Look-ups in named tables: a row name and a column name give one cell, copied from the table.

Big =
        Bifa   Dez   Tuv   Gal
Motado  0.38  0.43  0.35  0.37
Vater   0.34  0.74  0.31  0.38
Zute    0.36  0.69  0.32  0.38
Torof   0.43  0.21  0.44  0.36
Pes     0.36  0.34  0.34  0.36
Beg     0.41  0.21  0.43  0.35
Tib     0.22  0.11  0.33  0.28
Toviv   0.36  0.32  0.35  0.35
Zus     0.39  0.31  0.42  0.36
Fus     0.34  0.76  0.32  0.38

What is the Dez of Fus in Big? 0.76
What is the Gal of Zute in Big? 0.38
What is the Bifa of Vater in Big? 0.34
What is the Gal of Tib in Big? 0.28
What is the Bifa of Motado in Big? 0.38
What is the Dez of Beg in Big? 0.21
What is the Dez of Zute in Big? 0.69
What is the Tuv of Toviv in Big? 0.35
What is the Bifa of Tib in Big? 0.22
What is the Bifa of Torof in Big? 0.43
What is the Dez of Motado in Big? 0.43
What is the Bifa of Zute in Big? 0.36
What is the Gal of Toviv in Big? 0.35
What is the Tuv of Torof in Big? 0.44
What is the Tuv of Motado in Big? 0.35
What is the Tuv of Vater in Big? 0.31
Row with the largest Bifa: Torof

Table Dotopu
|  | Ninoku | Gupun | Vomavo | Zerike | Feme | Kulu | Liv | Lak | Nikik | Lokite |
|---|---|---|---|---|---|---|---|---|---|---|
| Sor | 20.128 | 20.870 | 0.184 | 12.045 | 21.755 | 11.285 | 22.849 | -29.324 | -15.538 | -5.720 |
| Rifar | -7.558 | -29.386 | -8.380 | 36.056 | -68.368 | 41.723 | -12.221 | 87.042 | 4.463 | 14.090 |
| Miguv | 11.775 | 27.230 | 21.702 | 4.359 | 20.267 | 0.308 | 19.334 | -2.806 | -16.223 | 4.981 |
| Muf | 6.568 | -5.744 | -3.855 | 20.248 | -67.532 | 19.565 | -8.698 | 72.488 | 17.622 | 0.036 |
| Gib | 0.154 | -4.357 | 9.021 | 14.536 | 70.827 | 23.992 | 32.447 | -37.856 | -36.287 | 24.281 |
| Sozofi | 2.273 | 38.616 | 12.163 | -27.684 | 82.750 | -24.403 | 37.196 | 5.487 | 4.275 | 34.358 |
| Laga | 5.965 | -4.872 | 74.329 | 37.766 | 22.499 | 41.772 | 2.571 | 10.374 | -8.627 | 31.843 |
| Kuziro | 0.715 | -7.414 | -55.734 | 12.889 | -12.553 | 21.078 | 16.110 | 32.274 | -1.535 | 5.262 |
| Zam | 19.623 | 51.516 | 50.397 | -25.920 | 18.178 | -40.012 | 11.081 | 47.063 | 61.583 | 20.366 |
| Buvidun | 8.501 | -19.773 | -26.879 | 36.777 | -27.732 | 45.246 | 5.695 | 15.066 | -8.951 | -1.127 |
| Nitof | 22.809 | 17.210 | 38.372 | 22.918 | -30.442 | 8.480 | -4.465 | 31.664 | 42.911 | 2.035 |
| Sovuk | 21.526 | 22.174 | 15.584 | 23.785 | 20.843 | 24.211 | 11.180 | 9.440 | 31.776 | 16.655 |

Kuziro, Gupun: -7.414
Buvidun, Kulu: 45.246
Nitof, Zerike: 22.918
Nitof, Vomavo: 38.372
Nitof, Feme: -30.442
Sovuk, Zerike: 23.785
Sovuk, Lak: 9.440
Miguv, Zerike: 4.359
Gib, Vomavo: 9.021
Muf, Kulu: 19.565
Zam, Feme: 18.178
Buvidun, Gupun: -19.773
Rifar, Zerike: 36.056
Nitof, Nikik: 42.911
Buvidun, Lokite: -1.127
Laga, Gupun: -4.872
Which row has the largest Lokite? Sozofi

